Below is a small trained network, with its code and all its weights. Each question gives an input and a class and asks what happens when units are switched off, that is, made to give their printed mean instead of their output.

import numpy as np


def w(rows, s, z=0):
    codes = np.array(rows[::2]) - 128.0
    scale = np.full(codes.shape[1], s)
    scale[-1] = z or s
    return codes * scale


def f(y):
    return y / 2 * (1 + np.tanh(0.7978845608 * (y + 0.044715 * y**3)))


def log_softmax(a):
    a = a - a.max(-1, keepdims=True)
    return a - np.log(np.exp(a).sum(-1, keepdims=True))


def net(x, mask):
    res = np.array(x, float).reshape(1, 5) / 4 @ E
    y = f(res @ A[0][:, :-1].T + A[0][:, -1])
    res = res + np.where(mask, y, B[0][:, -1]) @ B[0][:, :-1]
    return log_softmax(res[-1] @ U[:, :-1].T + U[:, -1])


A, B = {}, {}
E = w([
[150,178,120,105,121,148,136,120,138,164],'x0',
[249,135,172,185,145,95,152,143,152,113],'x1',
[134,115,138,121,112,141,121,128,140,147],'x2',
[102,113,152,107,127,175,225,183,60,151],'x3',
[157,146,81,184,24,156,105,170,122,88],'x4',
],0.012)
A[0] = w([
[175,119,44,156,13,181,150,131,137,105,239],'n1',
[108,110,166,52,171,141,195,69,104,157,254],'n2',
[138,118,187,128,205,84,93,73,219,133,183],'n3',
[231,130,87,135,96,71,115,80,230,80,141],'n4',
[174,144,34,165,80,153,96,140,177,77,133],'n5',
[69,98,121,97,157,163,143,140,127,180,117],'n6',
[62,80,148,75,173,145,170,113,103,157,254],'n7',
[131,92,67,119,58,207,127,159,48,105,133],'n8',
[61,131,44,131,63,148,155,178,89,149,119],'n9',
[61,148,58,119,139,109,35,67,171,132,165],'n10',
[44,112,2,124,115,112,58,51,180,162,149],'n11',
[217,80,192,129,175,102,204,128,123,123,222],'n12',
[226,89,74,199,96,138,137,168,147,88,178],'n13',
[136,147,175,168,130,127,218,188,112,153,104],'n14',
[73,150,114,36,172,140,118,144,67,165,170],'n15',
],0.0079,0.0036)
B[0] = w([
[61,125,143,114,45,99,162,162,137,153,245],'n1',
[218,87,145,97,119,77,87,114,133,112,207],'n2',
[210,156,97,124,173,213,56,2,141,106,209],'n3',
[74,93,102,92,194,92,157,154,234,54,227],'n4',
[127,122,145,108,126,72,150,226,154,44,214],'n5',
[185,91,85,74,155,73,137,188,121,112,172],'n6',
[201,84,150,66,180,70,53,179,102,94,206],'n7',
[112,120,98,141,36,180,155,131,76,92,211],'n8',
[114,105,71,151,56,170,135,168,109,86,208],'n9',
[119,154,203,213,118,73,135,91,85,251,213],'n10',
[77,174,184,167,41,74,103,134,90,182,223],'n11',
[120,149,150,161,170,118,47,29,119,174,209],'n12',
[90,125,158,172,96,84,170,140,178,126,220],'n13',
[139,141,171,173,64,72,148,146,84,149,178],'n14',
[200,115,133,51,133,87,108,149,151,82,197],'n15',
],0.0077,0.012)
U = w([
[135,131,191,157,182,105,90,95,85,213,253],'0',
[141,75,91,91,178,87,134,203,208,59,140],'1',
[75,152,163,213,99,109,175,149,119,164,152],'2',
[116,116,2,130,107,241,140,165,78,85,5],'3',
[140,129,54,158,237,192,97,66,208,112,29],'4',
],0.009,0.0025)

Each question gives the input, the list of numbers given to net, and the class t.
The units are the neurons (one row each of A and B). Each row of codes is followed by its name. A weight is (code - 128) times the scale printed after its matrix; where a second scale follows, it is the last column's (A, B and U).
mask holds one flag per neuron, in row order. A switched-off neuron (its flag False) gives its mean, the last column of its row in B, instead of its output. The means were averaged over made-up inputs and are rounded, as every weight is.
A unit's drop is (log p(t) with every unit on - log p(t) with that unit switched off) / (log p(t) with every unit on - log p(t) with every unit switched off).
The circuit of an input: a set's keep is (log p(t) with only the set's units on - log p(t) with every unit switched off) / (log p(t) with every unit on - log p(t) with every unit switched off). Starting from the 12 units with the biggest drops (on a tie, the unit counted first), units are removed one at a time, each time the one whose removal leaves the highest keep (on an exact tie, the one counted first), for as long as the keep stays at least 0.8.
units of the circuit, in order: the units of the circuit, biggest drop first
top k neurons: the k neurons with the biggest drops, biggest first
drop when u is switched off: that unit's drop, to one decimal
input [-7,-4,3,2,8], class 3: units of the circuit, in order => (n8)
input [-4,-5,-6,3,1], class 3: units of the circuit, in order => (n9; n13)
input [-2,1,4,-1,-8], class 4: units of the circuit, in order => (n3; n11)
input [-6,-2,-2,1,6], class 3: top 3 neurons => (n10; n8; n9)
input [-7,2,1,2,-3], class 0: units of the circuit, in order => (n4; n12)
input [-8,-2,-2,-7,6], class 2: top 2 neurons => (n10; n11)
input [8,8,0,-1,0], class 4: top 2 neurons => (n12; n4)
input [3,-7,4,6,1], class 3: top 4 neurons => (n8; n9; n4; n5)
input [-3,-6,2,3,-1], class 1: top 2 neurons => (n7; n15)
input [0,1,5,5,-1], class 0: top 3 neurons => (n4; n5; n12)
input [4,-1,5,2,3], class 3: top 2 neurons => (n10; n11)
input [-6,-3,8,5,0], class 1: drop when n3 is switched off => 0.2
input [-3,-7,-1,-6,7], class 2: drop when n1 is switched off => 0.0
input [-8,5,6,-2,-8], class 4: units of the circuit, in order => (n3)
input [1,3,5,-2,0], class 4: drop when n7 is switched off => 0.1
